Here is a tiny trained network, its code and every weight. The questions are about switching its units off for an input and a class, where a switched-off unit gives its printed mean instead of its output.

import numpy as np


def w(rows, s, z=0):
    codes = np.array(rows[::2]) - 128.0
    scale = np.full(codes.shape[1], s)
    scale[-1] = z or s
    return codes * scale


def f(y):
    return np.maximum(y, 0)


def log_softmax(a):
    a = a - a.max(-1, keepdims=True)
    return a - np.log(np.exp(a).sum(-1, keepdims=True))


def net(x, mask):
    res = np.array(x, float).reshape(1, 5) / 4 @ E
    y = f(res @ A[0][:, :-1].T + A[0][:, -1])
    res = res + np.where(mask, y, B[0][:, -1]) @ B[0][:, :-1]
    return log_softmax(res[-1] @ U[:, :-1].T + U[:, -1])


A, B = {}, {}
E = w([
[172,93,117,99],'x0',
[86,169,202,174],'x1',
[5,107,80,66],'x2',
[104,213,41,160],'x3',
[92,211,164,74],'x4',
],0.013)
A[0] = w([
[117,95,201,140,93],'n1',
[120,185,122,159,112],'n2',
[123,181,135,173,129],'n3',
[130,97,217,113,130],'n4',
[136,92,38,127,138],'n5',
[82,172,66,64,133],'n6',
[101,137,130,174,193],'n7',
[104,70,133,172,194],'n8',
[161,181,149,85,254],'n9',
[133,63,60,122,134],'n10',
[254,119,136,149,140],'n11',
],0.016,0.0039)
B[0] = w([
[160,106,163,60,182],'n1',
[116,192,153,151,175],'n2',
[121,218,150,140,178],'n3',
[148,74,183,96,198],'n4',
[139,124,64,107,198],'n5',
[10,43,97,160,213],'n6',
[119,204,91,87,165],'n7',
[179,114,121,54,179],'n8',
[96,94,169,206,182],'n9',
[161,197,56,79,198],'n10',
[220,101,111,196,252],'n11',
],0.011,0.019)
U = w([
[24,79,105,145,125],'0',
[151,88,166,58,252],'1',
[183,110,124,213,155],'2',
[116,94,250,153,30],'3',
[122,127,37,80,1],'4',
[76,202,140,138,139],'5',
],0.014,0.005)

Each question gives the input, the list of numbers given to net, and the class t.
The units are the neurons (one row each of A and B). Each row of codes is followed by its name. A weight is (code - 128) times the scale printed after its matrix; where a second scale follows, it is the last column's (A, B and U).
mask holds one flag per neuron, in row order. A switched-off neuron (its flag False) gives its mean, the last column of its row in B, instead of its output. The means were averaged over made-up inputs and are rounded, as every weight is.
A unit's drop is (log p(t) with every unit on - log p(t) with that unit switched off) / (log p(t) with every unit on - log p(t) with every unit switched off).
The circuit of an input: a set's keep is (log p(t) with only the set's units on - log p(t) with every unit switched off) / (log p(t) with every unit on - log p(t) with every unit switched off). Starting from all 11 units, units are removed one at a time, each time the one whose removal leaves the highest keep (on an exact tie, the one counted first), for as long as the keep stays at least 0.8.
circuit, biggest first: the units of the circuit, biggest drop first
unit that matters most: the unit with the biggest drop
k most important neurons: the k neurons with the biggest drops, biggest first
drop when u is switched off: that unit's drop, to one decimal
input [2,2,-1,4,-5], class 4: circuit, biggest first	n9; n11
input [-2,-7,0,6,4], class 0: unit that matters most	n6
input [8,8,-4,0,0], class 3: circuit, biggest first	n10; n4
input [6,6,-1,7,-7], class 4: circuit, biggest first	n9; n7
input [7,4,1,2,-3], class 4: circuit, biggest first	n11; n9
input [2,-1,-6,-4,6], class 3: circuit, biggest first	n4; n9
input [-8,-3,-2,-1,4], class 5: 3 most important neurons	n11; n4; n6
input [4,4,-4,-6,0], class 3: 3 most important neurons	n10; n5; n4
input [1,5,2,-2,2], class 3: 2 most important neurons	n10; n5
input [-2,2,1,0,8], class 0: 4 most important neurons	n6; n10; n9; n11
input [2,0,1,7,-1], class 0: 3 most important neurons	n6; n11; n8
input [3,-3,-1,-5,4], class 3: circuit, biggest first	n10; n5
input [-3,-2,0,0,-1], class 4: 2 most important neurons	n11; n6
input [5,0,0,2,-7], class 4: circuit, biggest first	n10
input [-2,3,-5,-8,-5], class 1: 2 most important neurons	n1; n8
input [-1,-1,-3,-3,2], class 3: 2 most important neurons	n10; n5
input [6,-2,7,-8,-7], class 4: 3 most important neurons	n10; n5; n9
input [-6,-5,8,-1,3], class 0: drop when n6 is switched off	0.6
input [3,6,-5,-4,-2], class 3: drop when n5 is switched off	0.4
input [-7,8,-5,-5,-5], class 1: drop when n9 is switched off	0.2
